Below are the code and all the weights of a small trained network. Each question names an input and a target symbol and asks about switching units off, where a switched-off unit gives its printed mean instead of its output.

import numpy as np


def w(rows, s, z=0):
    codes = np.array(rows[::2]) - 128.0
    scale = np.full(codes.shape[1], s)
    scale[-1] = z or s
    return codes * scale


def f(y):
    return np.maximum(y, 0)


def softmax(a):
    e = np.exp(a - a.max(-1, keepdims=True))
    return e / e.sum(-1, keepdims=True)


def log_softmax(a):
    a = a - a.max(-1, keepdims=True)
    return a - np.log(np.exp(a).sum(-1, keepdims=True))


def net(x, mask):
    ids = ['αβδλμξπστφψω'.index(c) for c in x.split()]
    T = len(ids)
    res = E[ids] + P[:T]
    r = res
    for j in range(2):
        rows = slice(2 * j, 2 * j + 2)
        q, k, v = (r @ M[0][rows].T for M in (Q, K, V))
        z = softmax(np.where(np.tri(T) > 0, q @ k.T / 2**0.5, -1e9)) @ v
        o = O[0][rows]
        res = res + np.where(mask[j], z, o[:, -1]) @ o[:, :-1]
    y = f(res @ A[0][:, :-1].T + A[0][:, -1])
    res = res + np.where(mask[2:18], y, B[0][:, -1]) @ B[0][:, :-1]
    return log_softmax(res[-1] @ U[:, :-1].T + U[:, -1])


Q, K, V, O, A, B = {}, {}, {}, {}, {}, {}
E = w([
[117,85,80,103],'α',
[195,168,140,165],'β',
[145,174,130,140],'δ',
[167,73,81,104],'λ',
[60,105,78,84],'μ',
[224,186,151,164],'ξ',
[159,66,82,131],'π',
[142,95,72,32],'σ',
[171,108,107,159],'τ',
[129,130,108,139],'φ',
[198,166,141,171],'ψ',
[96,251,138,78],'ω',
],0.018)
P = w([
[97,174,115,152],'0',
[142,135,181,139],'1',
[85,152,76,121],'2',
[135,101,195,100],'3',
[117,149,55,131],'4',
[160,78,217,100],'5',
[118,146,31,140],'6',
[133,70,234,82],'7',
[169,131,23,163],'8',
[137,74,244,56],'9',
],0.011)
Q[0] = w([
[164,113,41,138],'h0',
[122,183,172,190],'h0',
[132,186,8,209],'h1',
[135,142,180,105],'h1',
],0.011)
K[0] = w([
[141,165,67,128],'h0',
[89,183,113,198],'h0',
[144,167,2,146],'h1',
[131,85,127,116],'h1',
],0.015)
V[0] = w([
[125,241,111,198],'h0',
[166,126,117,59],'h0',
[161,113,181,249],'h1',
[96,12,83,121],'h1',
],0.012)
O[0] = w([
[101,152,219,99,221],'h0',
[249,203,116,71,172],'h0',
[63,207,21,173,57],'h1',
[29,180,197,214,2],'h1',
],0.011,0.0093)
A[0] = w([
[158,133,155,104,132],'n0',
[138,128,75,135,254],'n1',
[144,237,105,95,165],'n2',
[141,59,80,90,68],'n3',
[94,69,158,138,202],'n4',
[187,166,101,127,129],'n5',
[58,107,152,101,140],'n6',
[146,113,137,106,156],'n7',
[158,48,23,118,32],'n8',
[126,7,117,104,143],'n9',
[113,99,2,147,182],'n10',
[79,175,85,180,167],'n11',
[95,248,117,111,178],'n12',
[164,94,116,176,213],'n13',
[111,210,216,142,135],'n14',
[147,68,88,108,194],'n15',
],0.014,0.0053)
B[0] = w([
[188,116,117,186,251],'n0',
[85,43,197,62,168],'n1',
[76,100,59,153,245],'n2',
[122,156,121,178,200],'n3',
[184,171,132,61,135],'n4',
[112,157,122,30,233],'n5',
[155,220,102,213,136],'n6',
[186,92,137,122,219],'n7',
[100,161,129,205,196],'n8',
[115,183,39,175,192],'n9',
[175,95,195,120,164],'n10',
[72,2,219,167,133],'n11',
[24,93,33,153,174],'n12',
[59,157,135,70,158],'n13',
[75,134,164,231,194],'n14',
[220,149,133,161,207],'n15',
],0.0078,0.017)
U = w([
[195,96,195,77,169],'α',
[153,147,122,240,68],'β',
[81,177,145,193,94],'δ',
[138,124,199,196,175],'λ',
[124,110,78,89,148],'μ',
[92,226,165,189,109],'ξ',
[105,79,124,101,95],'π',
[124,81,144,114,125],'σ',
[91,158,109,160,253],'τ',
[148,104,255,195,90],'φ',
[111,95,107,105,67],'ψ',
[128,41,131,181,141],'ω',
],0.0089,0.0044)

Each question gives the input, a string of symbols that net reads in full, and the target symbol t.
The units are the heads (2 rows each of Q, K, V and O) and the neurons (one row each of A and B). Each row of codes is followed by its name. A weight is (code - 128) times the scale printed after its matrix; where a second scale follows, it is the last column's (O, A, B and U).
mask holds one flag per unit, heads first, then neurons. A switched-off unit (its flag False) gives its mean, the last column of its rows in O or B, instead of its output. The means were averaged over made-up inputs and are rounded, as every weight is.
A unit's drop is (log p(t) with every unit on - log p(t) with that unit switched off) / (log p(t) with every unit on - log p(t) with every unit switched off).
The circuit of an input: a set's keep is (log p(t) with only the set's units on - log p(t) with every unit switched off) / (log p(t) with every unit on - log p(t) with every unit switched off). Starting from the 12 units with the biggest drops (on a tie, the unit counted first), units are removed one at a time, each time the one whose removal leaves the highest keep (on an exact tie, the one counted first), for as long as the keep stays at least 0.8.
circuit, biggest first: the units of the circuit, biggest drop first
most important unit: the unit with the biggest drop
k most important neurons: the k neurons with the biggest drops, biggest first
drop of u: that unit's drop, to one decimal
input λ ξ α ξ δ ω σ α π, target α: most important unit : n2
input σ ω ω σ π, target β: circuit, biggest first : (n8; h0)
input ξ ω τ ω ω ξ σ ξ ω δ, target μ: circuit, biggest first : (h1; n14)
input ξ ξ ω ξ ξ ω ξ ψ β, target μ: circuit, biggest first : (h1; n5)
input ξ ω ω β μ ω τ σ β ω, target φ: circuit, biggest first : (h1; n14)
input ω ξ ω λ λ τ ω β φ, target α: 3 most important neurons : (n2; n14; n12)
input ω ω ξ, target α: circuit, biggest first : (h1; h0; n12)
input ψ μ σ β ω ξ σ ω α, target β: 4 most important neurons : (n8; n9; n3; n15)
input β ξ ξ ω ω, target μ: 2 most important neurons : (n2; n12)
input ω τ φ, target α: 4 most important neurons : (n2; n14; n12; n8)
input σ σ ω ξ, target φ: circuit, biggest first : (n14; h1; h0)
input ψ ψ ω σ μ δ, target φ: circuit, biggest first : (h1; h0; n9; n2)
input ω σ ξ λ τ, target α: circuit, biggest first : (n14; n2)
input λ μ μ, target ξ: circuit, biggest first : (h1; n6)
input ξ ω ξ σ τ ξ α λ σ, target α: circuit, biggest first : (n10; h0)
input ω ω τ τ ω ω α, target β: most important unit : n9
input σ δ ξ ω ω ω λ, target β: 3 most important neurons : (n8; n9; n3)
input μ μ ω λ μ ξ ω τ σ, target β: 3 most important neurons : (n8; n9; n3)
input σ ξ ω σ ω τ ω ω μ, target β: 3 most important neurons : (n8; n9; n3)
input ω ξ ω ω β ω ω ξ τ, target α: most important neuron : (n2)
input τ σ ψ π ψ σ μ ξ σ, target α: 2 most important neurons : (n10; n1)
input λ ω σ σ β, target φ: 2 most important neurons : (n9; n14)
input σ ω ω, target φ: drop of h1 : 1.8
input ξ ω ξ ω, target α: drop of n12 : 0.1
input π π ψ τ σ ω ω ω σ λ, target β: drop of n8 : 0.5
